Each row was made from one path, in order. Every step used is in the known rows, and no mark comes twice. Write each row's path.
Each row is shifted at random along 6 fixed directions that mean nothing.
Known rows
vuvusot paze dodod kalido: [  51 -446  147   79 -174   -2  180   92   -7 -298 -216   39  193  -74
   68  -73 -176  406  175  128 -286 -264    1 -173 -177  362 -110   -2
  -46  141  185  198 -135  -63  183  107   47  -70  184  291   95 -172
 -310  -71   59 -269 -134  -63  -84  132 -255 -188  170   26  186 -598
  188 -581  278   64 -287  287  138]
paze tobo beron sugiti simez dodod kalido vuvusot: [ -85  135  276 -183   45  261  -57 -299 -301 -315  -63  -56  156  -47
  -92   31   64 -203  205 -151  -75 -127 -185 -145 -465  108  130  405
 -354 -271   42  -69  -18  -44  348 -259  -42  -76  422   -3  -34  -59
  124 -110  253 -164  -69  104  380   -4 -171  -49  -95 -142  336 -321
 -173 -103  134    8   32   77  -25]
dodod paze mezev kalido vuvusot simez sugiti tobo beron: [ 106  -88  -37 -120  258   85  -37  355 -113 -138 -194  -67 -188 -494
   77  102 -174 -141  285  -92 -279  169 -582   13 -340  -41   38 -142
  167 -336 -292  405 -171 -349    2  115 -238  151 -264  -47  150 -376
   93   96 -151 -125 -107  -22  127  130  -56 -209  -83  -47  290 -208
 -708  279 -144  305 -450 -463  292]
tobo paze mezev beron simez: [ 132 -290 -458 -162 -293   55   61   54 -112  -36 -252 -151 -173 -202
  219 -166  -99   -8   38  -71   -8 -187  -33 -276 -147  -47   56 -132
   74 -168 -165  115 -143 -266 -325  513 -195    4   49  216   94 -171
   80  142 -132  -82   65 -209  -68   74  103   32  -38  148  -16 -316
 -375 -117  -94  118  -67  -94  183]
sugiti simez dodod kalido vuvusot beron: [ 109   94  236 -190  113   63 -195   -4 -239 -183  -62  -42  -94 -323
   51  210  -83 -162  490 -194  -90   60 -556 -167 -562  266  -68  132
  -36 -172 -272  270   76 -234  430  -13   70  -62  -31 -126  -84 -249
  -68 -143    9  123  -12 -105  222  196  -14  -68 -145 -133  283 -134
 -474  -40    7  216 -221 -318   80]
dodod kalido simez vuvusot beron tobo: [ 103   27  243 -135 -150  -35 -172 -135  172 -242  -36 -115  106 -212
  -81  115   90 -177  415  -48  204  -23 -321  171 -264   46  -61  209
  -25  -91 -221  144   10  -70  156   33  188  -65  130  108  -51 -105
 -204 -301  146  173  -31 -474   44   71  -50  -63 -115  103  234  -99
 -282 -257  -36  150  -53 -111   13]
mezev dodod paze tobo beron: [ -64   85  456 -322 -362   67 -416 -225  228 -196  143   -2   28  286
 -208 -147  164 -363  203  -75  -43  -35   41  -88 -204 -136  268  272
 -383  -86  -97  -34  129  187  -29 -200  278 -131  450   -4   43  224
 -387  -49  341  203   -3   52  149 -170 -218  115 -191 -144  232  -55
 -199  198 -139  -70  658   36 -108]
beron tobo sugiti simez dodod paze: [ 136 -237  227  128  190   36  -53   48 -110 -315 -132 -117  196 -157
   37   45   -2   -6  121 -122 -131 -312 -212 -123 -102 -138  -19  -59
   12   27  -39  121 -109 -197  -79  166   55  -38   47  256  150 -239
   26  -26  160  -86  -64 -116   20  138 -220  -98   24   35   58 -144
 -188 -237   32  196    6   -5  124]
simez dodod paze tobo sugiti beron: [ -31  144  712 -285  -79   37 -582  -47  -40 -109   38  139    9   87
 -274  193  125 -340  100 -139   34  105 -404 -110 -178 -432  146  484
 -277 -218 -222   14   42   27   67 -520    3   71  171  -96   59  209
 -334 -180  242   37 -171   61  121 -115 -238   84 -205 -255  196  266
 -158  193  -70   53  -18 -238 -219]
tobo sugiti beron simez kalido mezev: [-172  -44  463  138  393 -302  185  324  -17  212 -219  -27 -151 -240
  -51  198    4  260  -71 -126   21  132 -221  308   69  -79  147 -256
  343 -198  175  194 -173   28  435 -185  -77   40 -512 -165  144 -383
  157  -18 -431 -175 -195   86  228  409  122  109  281  -66   40  294
  -52  112   29 -150 -351 -234  107]
sugiti simez kalido mezev tobo: [  16 -418  148   62  -55 -107  253  331  233  -57 -218  106  194 -249
    8   67  -75  118   73    4  195 -206  -16  -81 -135  -34 -106 -103
  178 -241  -14  186   27  126   -5 -149  -31  -66 -144  110   43  -37
 -180 -232   35 -137 -344  193 -152  136 -457 -147   22  -50 -676 -130
  230 -382  132  313 -431   13  120]
mezev simez dodod kalido: [-161  -75 -307   13  232  190  -63 -257 -408 -270 -144 -134  175 -243
   71 -202  -83   47    1 -350 -262 -216 -251 -120 -337  482  -77   47
 -102   37  163  -91 -150 -138   58  -18   19   28  204   15  122 -163
  106   53   22 -233   73  399  351  -19  156  105  -35 -116  123 -303
 -241 -170  182   32 -290  -59  117]
sugiti tobo beron simez vuvusot paze: [ -85   50  204  -14    4    6 -103 -368 -149  -55  -69 -281  146  -45
 -327  -40  217  316  -74   22   -8   14   91   49  -83  291  366  -64
 -358 -157  244   29 -395  -50  706 -166  -90  104  372  194  138 -236
  422 -243 -143 -210  -77  -63  230    9  254   76  177   66  322 -312
  -74 -145  151 -305  -78  143   99]
vuvusot paze kalido tobo sugiti simez dodod: [ 185 -170  371   57  135  -67  193   27 -201 -263 -215 -168  264 -222
  -54  -83 -106  186  202  -93 -276 -303  -73 -176 -435   95  103  -85
 -193 -206  106  187 -388  -28  316    3  -43 -175  -24  160  159 -115
  178  -55    6 -288  -51    7  -15  273 -244    2  260  -32    7 -439
  347 -196   14  382 -346   76  147]
sugiti tobo beron simez vuvusot: [  -5 -211   45 -271  219   15 -181  232   86  140 -184  320   -2 -359
   29   70  -19  -58  -55   38  327   37 -152  202  153  -69 -182   39
   73 -456 -110   72  -92  -83  362 -376 -363  171   57 -101  268 -267
   61   42  -79 -328 -159   56   -9  -56  -73   68  -22   38  247   17
 -280  251   76   -1 -289  -40  193]
beron sugiti tobo paze dodod simez kalido vuvusot: [  37 -374  377  -77   49   42   67  178  247 -233 -193  254  284 -197
 -218  178   -2 -188  129  379  122 -283  -40  231 -171  -71   18  102
    3 -172  126   43   23  100  122 -250   49 -306  175  164  313 -167
 -174 -171  193 -270 -253  -81    5   34 -480 -153   58 -178  112 -164
  229 -430   45  153   94  431   60]
simez dodod paze kalido vuvusot beron tobo: [ -38  -65  323  134  260  -75   90  -43  -78 -212 -126 -127  -54 -344
  -70  154  -37  175  200  118  -23  108 -276  402  -63  417  264 -206
  177  -42  259  280 -182  -40  164  -58  105   -3  112   83  180 -302
   85 -183 -138 -144 -187 -261   81  120   48  -67  189   39  387 -281
   20 -208  135  -52   60   29   89]
simez sugiti beron tobo paze mezev dodod: [ -24 -337 -157  149  337  -19  -30  145 -205    6 -235 -126 -157 -273
  -73  -27   53  132 -189 -130 -180   28 -216  148  -69   73  151 -183
  104 -306   49  168 -201 -165 -232  -14 -129  246   -9   -8  263 -217
  143  -14 -249 -334 -255  105  -27   54   -8  -74   91  -14  340 -128
 -237  113  -29  -61 -227 -357  177]
mezev dodod paze kalido vuvusot simez sugiti tobo: [ -25 -267  119 -107  285   33  -82  131  -16 -285  -61  138  185 -380
 -203  144 -121 -193  158  201   42   86 -373  262 -410   77  101  -93
   52 -200  -61  100  -18 -150   24 -229  -31   25   94   -2  341 -167
  -58 -171   39 -121 -128   87  102  -42 -111    8  -53 -293  333   10
  -91  -12  -93  251 -271  -47  115]
beron sugiti tobo paze: [-168  110  454   39  128   54 -350  -64   33   88   -4 -115   31   88
 -405  351  280    2  -26   69  127   46  -69   76 -202 -546  256   26
   -8 -165  -92   -5   -1  -61   68 -293  -27  180   25   87   34  -56
  145 -191   11   53 -248 -329  -10   65 -123  -98  -21   50  -36  244
 -273  -71   42 -267  -50 -127  -25]
kalido tobo beron sugiti simez dodod paze mezev: [ -29 -161  362   28  141  101  136   23 -371 -158 -154  -91 -190  -28
    9  -39    2  100  175 -268 -357 -139 -280 -152   37  -28  -33  304
 -204 -141   21   27  -83  -74  107 -121    2   34   70   59   64 -155
   30  -35   67 -110 -150   91  231  178    6   83  -13  -49  192 -138
 -127  -32  205 -124  129 -110   60]
beron tobo paze kalido simez: [ 203 -291  -89 -102   -5   63  210  111   85 -310 -210 -211   44 -242
   89   64 -280 -127  304  200 -210 -228 -175  208 -189  109  222 -353
  101 -263  -51  213 -132 -103 -103  589   -5 -207  -47   94  168 -172
   41  197  -63 -133   91 -284  -99  122  -65  -96   54   19  235 -226
  -28   64 -273  390   30   66  280]
sugiti tobo beron simez vuvusot paze kalido mezev: [   1 -168  368 -229   11  -19  -30   32    2 -135 -195 -110  -71 -154
  -58   66 -152   45  295  134 -215  -67 -320   50 -260   82  176   78
 -117 -342 -125   99  -81  -51  539    3   26   63   25   11   27  -84
  -60 -119  -64  -38  -11   84  201  163    2  -29  -56 -154  237  -71
  -35   85   -6  -46 -168 -149  105]
kalido simez dodod paze: [ -78 -111  186  174 -164  187   47 -513 -350 -463   -7 -437  178  286
 -155 -317    1  237   22 -244 -149 -403  125 -183   -9  465   92  284
 -509  214  354 -126 -199  100  406  133  239 -155  535  225    5  -67
  228 -145  185  -83  123  234  388   21  141  137  -15 -130  242 -334
   37 -359  333 -210  396  337  -35]
tobo sugiti simez dodod paze: [ 141 -397  331   15  -57 -166 -108  141  400 -160  -48  142  395   42
 -202   13  106  -97   76   74   47 -346  124   21 -106 -308  -73 -230
   30  206   51  100   -6   79   -2  -12  346 -460   74  224  354 -192
 -260  -45  318    8  -96  -52  -78  185 -449   -3  147  -65  -68    0
  179 -440 -126  357  284  374   65]
vuvusot beron tobo paze mezev dodod: [-202 -195  -13 -136  -73  204  -67 -306 -388   22 -188    2  -69  154
 -223 -146  146  169 -146 -127 -155  -67 -129  -90  121  286  321  378
 -373 -271  155 -134  -23   82  247 -292    3  359  725  -76  137   45
  -85 -151    3 -341 -275  270   53 -198   -9   -8 -145  -15  337 -183
  -87  -97  309 -560  227 -100   34]
mezev tobo paze dodod simez vuvusot: [  80 -256   79    8 -245   85 -205 -207  101 -233 -108 -220  278 -104
 -131 -164   72  -20  200  -84 -114 -437   74    2 -385  329 -151  229
 -305   13   92   18 -298   90   80    1  149 -290  274  345  164   39
  -97 -120  192  -71  -21  -37   88  -83 -220  -47  -37  -70   58 -589
  154 -384   59  202   90  163   13]
paze mezev beron simez dodod kalido: [-189 -317 -388 -387   86  127 -107 -115 -145  -10 -208  361   74 -294
   43 -236 -138 -283  -56  -69  -16  -59 -503  204  -58   66 -125   -7
  -33  -75   32 -119   61 -115 -206 -170   20  -47  340 -114  391 -155
 -222  199   73 -310   -9  380  258 -147   33  259 -118 -140  367   86
 -142 -113  -53   10 -257  -35  149]
sugiti tobo beron simez dodod paze mezev kalido vuvusot: [ -25 -259  383 -126  237  -90 -319  208  334   67  -75   65 -132 -332
 -177  317  -51 -326  315   34  -89   12 -256  319 -362 -137  -36   -8
   70  -92 -212  205  174  -95   92 -135  320 -195 -317  -88  190 -287
 -237 -164  -13  212 -220   51  153  201 -279  -56  -50 -222  168  204
 -431  -86 -199  271 -240 -103  120]
paze tobo sugiti beron: [  77   75  466   79 -221 -121   41  196   56  -71 -121   11  113   67
 -167  185  151  282 -102  -86   68  106  171 -276  -31 -216  237  174
  -15 -212  146  249 -311  143  215 -318 -292   26   46  121    0   33
  -55 -239   -6 -280 -338 -146 -176  102 -312 -167  230   30 -150 -354
  100 -175  178  163 -112   89 -121]
paze tobo sugiti simez dodod: [   5  -46  202 -157  105  125  -36 -208 -310  -86 -113   52  235   -5
 -160 -125   91  -57  -35 -200  -74 -234  -85 -123 -165 -111   62  264
 -387 -290  100  -78 -288  106  218 -367 -102  -41  338   15  169   99
  147  -38  160 -334  -53  227   55  -40 -249  133   36  -64   13 -167
  314  -28   78  143  -14   30  -13]
vuvusot simez kalido mezev beron: [-104   58   89  -39  -62 -203  -93  -88  -43  -28  -65 -380 -136 -217
 -108  -88  -17 -110  228 -284   23   80 -292   34 -555  131  148 -146
  158   32 -125  117  -76  -21   38  266  283 -169 -372  -96  -55  -71
   33 -138 -322  384  181 -142  331  231  331  186  -27 -246 -125  126
 -185   24 -270   79 -346 -450  -21]
paze kalido simez vuvusot beron sugiti: [ -90  155  299    7  -59   61 -118 -283 -484 -368 -143 -238   39  -57
 -142  -71   82  301  232 -256  161  -77 -122  -91 -223  365   44  386
 -146 -171   71  -36 -264   11  348    3  -87   74  308  139 -102  -62
  201 -247   64  -96   64 -391  174  132  283   46   44   50  471 -472
  111  -74  301 -124 -116   64 -102]
vuvusot simez sugiti beron tobo paze dodod kalido: [ 140 -381  -33  -58   72   21  -32  258   78 -230 -249   74  124 -386
  109   65 -118  -23  195  129 -143 -134 -370   68 -385  -56 -127 -271
  224 -109  -84  322 -143 -313 -231  120 -129  -37  -46  209  280 -321
 -217  123  -10 -305 -105 -319  -99   89 -230 -151   87   79  359 -342
 -216 -255  -56  264 -363  -84  233]
mezev kalido tobo beron sugiti: [-132  155  202 -186  186   71  -52  111 -188  -78 -109  176  -17 -145
   38   -9   23 -189   88 -100  252  144 -306  -53  -93 -289  142   46
   98 -358 -190  -43  104 -118 -104 -140 -210  190   13 -146   17 -170
   -8  197   88  -95  -30 -174  136  -19  -68   -9  -45   96  185   20
 -421  432  -94  -25 -235 -150   88]
beron tobo sugiti simez dodod: [  28 -197  468   72  161  -90 -139   47  -60   47 -156   95  259  -60
  -89  105  184   89    1 -216  177 -276   27  -96 -144 -292 -170  257
  -91 -184  -19   36 -152  114  234 -426  -43   42   13   91   87  -32
   14 -234  136 -172 -209  -59 -139  149 -387   19   96   92 -194   51
  242 -255  167  175 -303   41  -26]
tobo paze dodod kalido mezev beron: [ -54 -540  176  -34 -349  -53   71  328  -27  -72 -332   19  -91  -71
  162  -68 -218  310  166 -105   95 -197 -137 -361 -274  119 -142  191
  223 -144 -139  273   15  -20  223  108  -25   75  -25    7  -51 -116
 -343  -38 -113  -47 -190   -5  -15  199 -291 -167  -80 -122 -266 -292
 -201 -342  229   25 -483 -183   88]
sugiti tobo paze dodod kalido mezev: [ -56 -328  413  -91  -54  -64   54  152  332   14 -117   26   46   76
 -193  209  -59  -16  250  167 -186 -112 -194  101 -291 -262  -17   46
   20  -43  -74  130  123   78  322 -140  311 -184  -90    2   57 -116
 -419 -106   62   95 -150   34   96  244 -428 -180  -35 -155  -57  112
  -85 -299   -2  -21    2  -80   74]
tobo beron sugiti simez: [ 138  -34   42 -149   38   49 -132   92  -37 -100  -91  184  235    5
   11  193  264 -223   56 -123  279 -121   78 -415 -173 -542   -5   12
   11 -319 -308  -14  106  -77 -124  -15 -186  -62   82  141  -45 -123
   -1  -60  298   36   26 -396 -129   78 -246  -60  -13  158 -149   16
 -217   35 -115  262  132  109    6]
vuvusot paze kalido mezev dodod simez: [-431 -202  358  321  173 -167  169 -226 -282  -32 -122 -155  184   84
 -175    8  209  517  -62 -218 -230  -63   67  147 -105  758  430  -80
  -88  195  633  -94 -172  308  658 -215  305  -24  233   19  212 -243
   30 -190 -228 -107 -161  357  457   89  268  233  290 -230  145 -104
  215 -259  225 -303  226  229  -12]
vuvusot simez kalido tobo beron sugiti: [  75   75  142 -263  247   78  109  362 -297 -202 -232  152 -148 -437
  325  -49 -187 -213  293  -56  130   35 -630 -131 -152 -210  -51  -58
  273 -446 -305   62   57 -312 -101  114 -424  251 -229 -120   65 -287
   31  345  -55 -234   68 -278   65   72   64  -30  -87  134  338  -75
 -429  622 -118  124 -444 -328  255]
mezev beron simez vuvusot: [  68 -399  312 -157 -338 -144 -432  237  252    2 -134  203   22 -215
  126  -32   -4   12  175 -103  597 -285  133 -142 -200  -51 -543  482
   79 -152 -354   28   96  -37  181 -179  -67   49  -54  101   -8   32
 -276 -277   97  119 -138 -191 -137   60 -159  135 -154  -43 -122  -45
  -63 -270  172  178 -506   52  -71]
tobo beron sugiti simez vuvusot kalido mezev dodod: [  65 -279  187  -10   98 -189   30  160   89 -167 -275  -78  204 -207
   -6   44  112  121  217 -203  121 -262  -60 -240 -621   50  -28  -65
  122 -232 -197   78   21  -44  277  149   83  -97 -101   34   65 -312
 -191 -147    1  -17   12  -37   15  335 -269 -224   57  -64  151 -218
 -207  -19  -89  232 -362 -176  184]
sugiti tobo beron simez kalido mezev dodod paze: [-240    3  358    0  205  -24 -285 -317   30 -207   64 -260   79   97
 -363   11  154 -186   27 -181 -101  -14 -111  126 -206   25  407  -86
 -216   47   85  -83  124   32  169  -57  421 -101  187    3  127 -207
  -68 -199   42  247   37  193  488   89  102  164  -64 -272  311  265
 -507   37  -96 -340  447  -82   19]

Which path is each row?
[  32  -41   41   89 -103  -14  212 -149 -126  -91 -145 -147  329   71
 -254  174  289   73  -74 -205 -119  -44  157 -219  -79 -240  470   -6
 -103  -90   98  101 -282   19  -38   57  -17 -136  271  263  100 -130
  103 -238   93  -45 -192 -326  -20  122 -176 -104  171  112 -252 -244
  -72 -498  -29   90  225  109   -3]  dodod paze mezev beron tobo sugiti simez
[  15 -105  433 -315 -234    9 -419   45  -99  -50  -61  106 -267 -120
  190  210  -32 -181  549 -207   90  -93 -369 -289 -446   89 -243  616
 -128 -133 -474   31  395 -198  322  -85  118  169   29  -55 -176  -81
 -482 -263  136  316  -82 -125  122  153  -19   70 -352  -49  329  118
 -586  -76  134  -27 -153 -236  -29]  paze mezev dodod kalido vuvusot beron simez
[ 100 -101  152 -435  -52  -77 -214   96  375 -325 -110   96  121 -222
  -92  -83   62 -533  387  166  113 -111 -443  181 -511 -400  117 -223
  142 -181 -349  -21  135 -139 -397  275  237 -311   73   68  303 -167
 -426  205  301   99  191 -265   84   64 -276 -143 -116  -64  560  -78
 -236  356 -558  353  156 -159  166]  simez vuvusot kalido mezev dodod paze tobo beron sugiti
[ 351 -237   38 -208 -567  -70  -89  128  380 -198 -216   32  388  -41
 -284    9   90  -76   22  128   34 -138   15 -373 -245 -307  119  104
 -179 -221 -147  215 -222   43  -29  -21 -104 -214  280  328  149   85
 -339 -283  324 -240 -268 -102 -302  -18 -581 -411   -3   34 -180 -519
  132 -438 -117  503 -281  152   11]  simez vuvusot paze mezev tobo sugiti beron
[-109 -426   11 -318   47    7   37  206  261  236 -187  439   -1 -102
 -263  164  106 -283  -98  299    3  125 -404  607  273 -405  144 -121
   79 -323    0   83   51   17  -96 -393   16  -64  237 -170  524 -174
 -240   98   47 -352 -390   82    5  -86 -200   93  -17  -47  302  421
   14 -112 -201  -46  108   -1  155]  dodod kalido simez sugiti beron tobo paze mezev
[  35   25  242  -71  237  -20 -125 -184 -143 -242 -139 -193  223 -334
 -239  134  -26   -3  210  105 -416  -18 -269  304 -368  212  434 -190
 -112 -201   48  114 -355 -150  102  113   40  -48   96  149  222  -43
  145 -108  -73 -135  -36 -248   73   65  115   -5  170  -88  433 -288
  282  -82 -205  131 -269  -61   89]  beron tobo sugiti simez vuvusot paze kalido
[ -41 -211  378   92 -102   83 -179 -169 -121 -237 -162 -417   13  -86
 -100   11   12  177  317 -358 -182 -361 -113   25 -362  356 -183  589
 -281 -146  -76   22 -119  -51  525   47  147   88  100   73  -89  -64
    6 -316  -14    2 -184  -43  218  181    9  -61 -137  -98  328 -285
 -262 -315  261  -91 -358 -179   58]  beron tobo paze mezev dodod kalido simez vuvusot
[-114   78  535  131 -131 -188 -218 -362  120 -119   -5 -462  352   48
 -481  120  431  225  216 -187  -14  -90  132  -33 -630   77  312 -113
 -235   37   91   80 -241   45  575  -77  351 -232   93  299  -23 -190
  175 -446   67  244 -122 -307  308  285   29  -38  200   15  -24 -260
    6 -464  -41   -9 -161   64  -16]  dodod kalido mezev tobo beron sugiti simez vuvusot paze
[  53 -180 -114  -66   24    5 -144  -38   87  -92 -203 -193   24 -333
 -200  -25   13   53  135  -58 -334  -84 -129   35 -290   52  113  -94
 -138 -121  -97  181 -251 -202   -2  203   93  -18  -36  213  125 -198
   26 -192 -102  -80 -134  -53   31  119  -28 -101   87    2  122 -388
 -283 -304  -83  183 -417  -89  179]  sugiti tobo beron simez vuvusot paze mezev kalido
[ 122 -318 -484  -68   68  163    9  168   11 -162 -298   47   32 -376
  -33 -122  -77 -125 -104   87 -222 -114 -300   73  -68 -204   62 -160
   77 -286 -154  203 -181 -323 -593  239 -152   89  111  158  239 -123
   23   73   13 -415 -229   24 -132  -68 -221 -201   -5   31   81 -354
 -250 -286 -115  236 -350 -156  188]  simez sugiti beron tobo paze mezev kalido
[-153  -18  355   35   12 -147 -437 -132   54  124  -72 -273 -146 -163
 -236   36  163  140  225 -285 -304  -36  -48  161 -366  143   46  115
 -162   54  -94  116 -154  -90  188    1  323   19 -226   75    5 -106
  -26 -263 -178  221 -152  -96  189  219  190  134   85  -43  192  -80
 -199 -234  -33  -64 -437 -196    8]  tobo beron simez vuvusot paze mezev kalido
[ 142  216   13 -140 -222   -5  -79 -353   23 -285 -141 -352  412  -93
 -344   68  168 -223  154 -189 -224  -26 -252 -210 -724   13  425   14
 -329 -122  -16  122 -394   33  -11   80   51 -393  208  256  105  -39
 -149 -190  169  -33  125  -76  215   26 -239 -263   11 -117  119 -466
 -139 -180 -309  389 -102 -157  -21]  paze dodod simez vuvusot kalido mezev tobo sugiti beron
[   1 -226  -98  167  413  -51  394  -11 -166 -348 -212 -295   90 -223
  -44  -49 -144  128   84   33 -400 -161 -196  197 -189  179  283 -585
  195    1  290   86 -250  -86  -52  465  200 -341 -103  164  239 -362
  253  147 -105 -142  164   26  288  327  108  -23  293 -141  246 -287
  182  -64 -155  171  232   57  182]  beron sugiti simez dodod paze kalido mezev
[ -27  -97   32  155   51  100  158 -113  -60 -208 -170 -274   89 -112
 -165  207   55  109    1  -26 -277  -23   -7  -40 -337  314  355   27
  -76 -121  223  147  -54 -111  290   40   29  -26  247   76   46 -284
   89 -235  -71 -230 -325   43  206  115 -153 -335   84 -100  299 -437
 -396 -431  145 -116  -36   39  107]  sugiti beron tobo paze mezev dodod kalido vuvusot
[  39 -251  377 -295  -97  -67 -139   58   30   77 -180  116  -74 -112
 -165  181    5 -125  238  113 -309  -22 -446   84 -218  -96   90  200
 -185 -113 -103   72   21 -108  375 -175  144  -70   56  -18  238 -160
 -281 -118   41  -95 -225  108  151  143 -128  -41  -48 -124  426  106
  -30 -183 -112   65 -272  -65   80]  tobo sugiti beron simez dodod kalido vuvusot paze mezev
[-136 -372  -83   87  253  -88  259  119  162 -195  -96  120  338 -200
 -357   43   35   80 -173  234   78   64   79  381  -65   37  262 -367
  151 -132  285   97 -261  111  -27 -322   51 -216  151  111  453 -207
   82 -190   46 -224 -172  243  113   52 -149   79  228 -206 -184  -68
  212 -312  -14  208  147  278   85]  dodod paze kalido mezev simez sugiti tobo
[  37  -78  555   27 -113   77 -160 -156  -87 -537  -10 -204   79 -106
 -161    1   83   13  400 -104  -37 -275  -58 -153 -472   97   72  250
 -223    6   18  107  -98  -71    4   18  257 -198  240  307   -7  -11
  -60 -322  249   85 -130 -218  128  120 -209   32   33 -147   79 -522
   21 -424  150  250  214  158  -92]  mezev kalido vuvusot beron sugiti simez dodod paze tobo
[ -51 -310  744    3   -9 -169 -235  222  274 -286    1   10 -124 -130
  -61  126    5  -64  257  -13   56 -132 -104   93 -198  -73   16   95
   49  -42  -45  110  176    6  -57 -133  272  -79 -145   91  101  -22
 -406 -278   19  171 -239   20   96  149 -167  197    4 -303   58   96
  -94  -93   11   95  171  -33  -59]  sugiti beron simez kalido mezev dodod paze tobo
[  28 -235  140  -71 -140  297 -143 -138 -286 -346 -262 -236  100 -104
 -182  -46  -48  125  187 -215  -17 -411 -131 -215 -219  101 -190  729
 -389 -381 -197  -72 -175 -115  409   32 -134  180  303  146 -100   16
  133 -310  135 -217 -169  -12   89   27 -127 -162 -222 -102  132 -438
 -198 -317  339   16 -483  -34   41]  beron sugiti tobo paze mezev kalido simez vuvusot
[ 127  132  251 -328 -344   15 -496 -328  160 -263  -13 -155  193  -70
 -310  -44  136 -518  203  -54  -98 -196 -229 -119 -474 -384  169  274
 -446 -115 -308  -62   -2  -89 -378    7  171 -187  162  297   14  249
 -254 -355  316  155   22 -135   87  -15  -88  108 -200  -90   87   54
  -34 -293 -260  146 -118  -57 -129]  vuvusot paze mezev tobo sugiti beron simez kalido
[-116  -80 -221  -31  154  167  199 -232 -485 -237 -240 -412  -55 -397
   66 -129 -269  213  127  -88 -312  -38 -430   39 -300  634  357 -186
 -117 -324  138   57 -324 -201  154  257 -181  226  147  104   51 -118
  328   45 -239 -258   -1  287  306  -39  260  -59  -42  -63  133 -502
  -55  123   67  -33 -495 -314  235]  beron simez vuvusot paze kalido mezev tobo
[ 122 -199  184  -94 -407  -48  -49 -162   94 -176 -151 -337  138  -41
  -56 -203   65  224  207   37   48 -296   69 -232 -311  238  100   22
 -275 -140  -36   86 -227  -72  543  193   34  -10  252  320   -3 -129
   94 -177   57  -51  -17  -65  100   96  -37 -110   -2  126   42 -493
  -42 -243   68   19 -190   91  141]  kalido mezev tobo beron simez vuvusot paze
[-154  130  396 -201 -383  136 -313 -412 -223 -222   55  -98   91  144
 -127 -336  202  -57  112 -101  218 -155  119  -78 -394   65  154  575
 -582 -254  -72  -90 -183  -39  242 -340  -61  138  578  156  -42  171
  194 -201  290  -65  -25   69  332 -114   40  289 -122    1  322 -247
  -18 -143  153 -184   34  149 -162]  mezev kalido vuvusot paze tobo beron simez sugiti
